Below are the code and all the weights of a small trained network. Each question names an input and a target symbol and asks about switching units off, where a switched-off unit gives its printed mean instead of its output.

import numpy as np


def w(rows, s, z=0):
    codes = np.array(rows[::2]) - 128.0
    scale = np.full(codes.shape[1], s)
    scale[-1] = z or s
    return codes * scale


def softmax(a):
    e = np.exp(a - a.max(-1, keepdims=True))
    return e / e.sum(-1, keepdims=True)


def log_softmax(a):
    a = a - a.max(-1, keepdims=True)
    return a - np.log(np.exp(a).sum(-1, keepdims=True))


def net(x, mask):
    ids = ['Ξβεμπτφ'.index(c) for c in x.split()]
    T = len(ids)
    res = E[ids] + P[:T]
    u = 0
    for l in range(3):
        r = res
        for j in range(2):
            rows = slice(4 * j, 4 * j + 4)
            q, k, v = (r @ M[l][rows].T for M in (Q, K, V))
            z = softmax(np.where(np.tri(T) > 0, q @ k.T / 4**0.5, -1e9)) @ v
            o = O[l][rows]
            res = res + np.where(mask[u + j], z, o[:, -1]) @ o[:, :-1]
        u += 2
    return log_softmax(res[-1] @ U[:, :-1].T + U[:, -1])


Q, K, V, O = {}, {}, {}, {}
E = w([
[157,94,126,161,123,19],'Ξ',
[149,182,112,157,135,118],'β',
[102,103,94,197,197,91],'ε',
[163,128,83,184,94,165],'μ',
[94,64,188,152,121,99],'π',
[44,101,75,5,33,109],'τ',
[162,159,203,119,54,186],'φ',
],0.022)
P = w([
[84,207,110,180,123,110],'0',
[155,61,119,175,171,223],'1',
[99,137,154,219,20,133],'2',
[107,204,142,120,130,51],'3',
[191,43,92,146,156,217],'4',
[90,146,185,226,34,124],'5',
[98,198,154,89,132,49],'6',
[217,28,99,122,144,225],'7',
[101,148,191,217,26,118],'8',
[79,198,168,27,113,58],'9',
[241,2,129,95,145,247],'10',
[102,146,201,195,20,113],'11',
[106,173,156,66,118,38],'12',
],0.009)
Q[0] = w([
[152,123,139,87,195,99],'L0H0',
[163,160,120,79,53,111],'L0H0',
[98,142,197,151,91,174],'L0H0',
[147,139,175,157,138,96],'L0H0',
[168,155,35,150,219,204],'L0H1',
[161,134,155,121,130,187],'L0H1',
[76,168,137,40,174,106],'L0H1',
[2,174,138,191,212,61],'L0H1',
],0.0079)
K[0] = w([
[81,140,117,146,154,103],'L0H0',
[156,127,142,103,73,106],'L0H0',
[188,107,182,86,145,141],'L0H0',
[193,104,170,244,125,126],'L0H0',
[226,87,85,128,193,164],'L0H1',
[151,104,142,130,98,212],'L0H1',
[129,84,134,153,85,71],'L0H1',
[64,37,161,110,166,45],'L0H1',
],0.011)
V[0] = w([
[56,166,72,145,84,110],'L0H0',
[73,94,96,101,163,131],'L0H0',
[57,145,139,52,99,124],'L0H0',
[38,200,160,79,127,87],'L0H0',
[125,120,172,176,72,161],'L0H1',
[45,254,95,70,99,124],'L0H1',
[87,210,192,202,137,128],'L0H1',
[132,247,66,61,145,198],'L0H1',
],0.0077)
O[0] = w([
[94,113,161,236,186,136,227],'L0H0',
[150,134,157,110,72,118,85],'L0H0',
[78,145,179,161,199,103,110],'L0H0',
[149,180,58,126,183,210,108],'L0H0',
[2,139,134,143,215,160,238],'L0H1',
[79,135,162,172,203,147,176],'L0H1',
[148,94,217,70,170,83,199],'L0H1',
[155,147,130,108,155,125,3],'L0H1',
],0.0074,0.0036)
Q[1] = w([
[135,117,155,125,209,110],'L1H0',
[117,94,72,142,103,168],'L1H0',
[91,148,134,179,87,68],'L1H0',
[155,132,92,155,119,102],'L1H0',
[127,88,122,86,139,154],'L1H1',
[175,143,122,80,165,106],'L1H1',
[117,155,9,113,161,175],'L1H1',
[109,113,138,153,178,2],'L1H1',
],0.01)
K[1] = w([
[120,185,70,134,159,113],'L1H0',
[113,88,69,167,185,139],'L1H0',
[128,76,131,121,218,88],'L1H0',
[149,127,93,75,78,176],'L1H0',
[56,194,126,94,115,148],'L1H1',
[152,92,79,139,145,128],'L1H1',
[105,152,58,94,97,117],'L1H1',
[114,93,149,116,150,1],'L1H1',
],0.0095)
V[1] = w([
[186,196,147,139,103,254],'L1H0',
[116,146,98,225,135,113],'L1H0',
[151,184,79,120,110,123],'L1H0',
[53,172,177,173,140,111],'L1H0',
[161,30,100,123,208,158],'L1H1',
[128,15,121,126,77,141],'L1H1',
[150,73,92,167,74,107],'L1H1',
[100,68,97,25,149,126],'L1H1',
],0.0078)
O[1] = w([
[72,138,105,182,183,191,30],'L1H0',
[124,150,143,71,109,89,233],'L1H0',
[181,71,3,111,123,210,60],'L1H0',
[162,73,186,108,132,132,254],'L1H0',
[103,123,180,142,196,108,121],'L1H1',
[24,166,161,143,189,134,177],'L1H1',
[155,144,134,160,203,213,168],'L1H1',
[145,96,162,164,153,87,58],'L1H1',
],0.0063,0.0069)
Q[2] = w([
[142,119,83,84,124,141],'L2H0',
[108,115,147,72,5,103],'L2H0',
[135,110,146,47,144,113],'L2H0',
[98,117,182,150,65,118],'L2H0',
[155,72,146,128,112,137],'L2H1',
[137,130,113,100,170,74],'L2H1',
[134,142,130,186,94,96],'L2H1',
[104,106,141,189,116,144],'L2H1',
],0.012)
K[2] = w([
[105,79,190,67,91,193],'L2H0',
[110,94,81,136,100,149],'L2H0',
[77,78,165,69,165,118],'L2H0',
[129,187,10,136,136,92],'L2H0',
[143,95,123,106,137,133],'L2H1',
[124,97,104,180,188,98],'L2H1',
[106,178,101,61,120,135],'L2H1',
[152,150,150,66,143,138],'L2H1',
],0.012)
V[2] = w([
[131,160,71,255,119,53],'L2H0',
[133,89,188,108,145,141],'L2H0',
[147,250,166,122,141,146],'L2H0',
[91,77,178,179,125,246],'L2H0',
[67,156,186,98,51,227],'L2H1',
[60,49,131,222,123,106],'L2H1',
[63,106,97,39,162,92],'L2H1',
[125,136,156,70,156,139],'L2H1',
],0.0089)
O[2] = w([
[137,97,48,87,172,145,253],'L2H0',
[180,221,99,136,140,104,123],'L2H0',
[100,60,131,73,117,178,127],'L2H0',
[154,140,108,145,128,120,103],'L2H0',
[131,141,115,57,107,175,211],'L2H1',
[110,1,153,176,142,120,253],'L2H1',
[51,170,55,185,137,205,144],'L2H1',
[89,176,81,33,165,108,156],'L2H1',
],0.0088,0.0049)
U = w([
[121,122,21,181,32,87,118],'Ξ',
[127,173,53,2,167,80,159],'β',
[29,182,61,237,125,225,121],'ε',
[190,201,155,187,186,183,254],'μ',
[145,151,100,179,246,104,15],'π',
[56,170,131,221,45,113,111],'τ',
[148,89,114,159,157,184,108],'φ',
],0.0074,0.0047)

Each question gives the input, a string of symbols that net reads in full, and the target symbol t.
The units are the heads (4 rows each of Q, K, V and O). Each row of codes is followed by its name. A weight is (code - 128) times the scale printed after its matrix; where a second scale follows, it is the last column's (O and U).
mask holds one flag per head, layer by layer. A switched-off head (its flag False) gives its mean, the last column of its rows in O, instead of its output. The means were averaged over made-up inputs and are rounded, as every weight is.
A unit's drop is (log p(t) with every unit on - log p(t) with that unit switched off) / (log p(t) with every unit on - log p(t) with every unit switched off).
The circuit of an input: a set's keep is (log p(t) with only the set's units on - log p(t) with every unit switched off) / (log p(t) with every unit on - log p(t) with every unit switched off). Starting from all 6 units, units are removed one at a time, each time the one whose removal leaves the highest keep (on an exact tie, the one counted first), for as long as the keep stays at least 0.8.
circuit, biggest first: the units of the circuit, biggest drop first
most important unit: the unit with the biggest drop
heads that matter: for each layer, one digit per head in row order, 1 if its drop is at least 0.15 and else 0, layers parted by /
drop when u is switched off: that unit's drop, to one decimal
input π φ ε, target β: heads that matter => 00 / 00 / 01
input ε π μ ε ε β τ ε π φ μ β, target β: circuit, biggest first => L2H1; L0H0
input π β ε φ τ, target τ: heads that matter => 00 / 00 / 10
input φ π ε β β β ε π π β π ε Ξ, target τ: heads that matter => 01 / 11 / 01
input φ τ τ β μ μ β β μ, target Ξ: heads that matter => 11 / 11 / 10
input β μ β, target Ξ: circuit, biggest first => L1H1; L0H1; L0H0
input β π Ξ π β π φ β β ε ε μ τ, target ε: heads that matter => 11 / 00 / 00
input β φ Ξ τ β φ ε π τ π τ β, target ε: heads that matter => 00 / 00 / 01
input φ φ Ξ Ξ β τ π ε τ ε τ π, target ε: heads that matter => 01 / 10 / 01
input μ μ β, target Ξ: most important unit => L0H0
input Ξ φ μ π π β τ β φ π τ, target τ: heads that matter => 00 / 01 / 10
input τ π β ε μ μ, target Ξ: circuit, biggest first => L0H0; L0H1
input β τ β β π β π φ μ, target β: circuit, biggest first => L2H1; L0H0
input π π β μ τ β φ ε β ε μ φ, target β: heads that matter => 00 / 01 / 01
input τ μ ε τ π μ β β β τ τ ε, target ε: heads that matter => 00 / 00 / 01
input φ ε β, target β: circuit, biggest first => L2H1
input ε π ε φ Ξ Ξ, target β: circuit, biggest first => L0H0; L2H1
input φ τ β π Ξ, target π: heads that matter => 01 / 01 / 01
input β ε τ ε φ π, target β: heads that matter => 10 / 00 / 01
input τ Ξ π Ξ τ π, target ε: most important unit => L2H1
input φ β Ξ ε μ Ξ φ β ε φ Ξ π, target β: heads that matter => 00 / 00 / 01
input φ β π μ Ξ ε π μ, target ε: circuit, biggest first => L0H1; L1H0
input β β π β β ε φ π φ φ, target φ: circuit, biggest first => L0H1; L0H0; L2H1
input β φ π π ε β μ ε β Ξ, target Ξ: circuit, biggest first => L2H1; L0H1
input π ε φ ε ε, target Ξ: drop when L0H1 is switched off => 0.5
input μ π φ β β φ τ μ Ξ, target ε: drop when L1H0 is switched off => 0.1
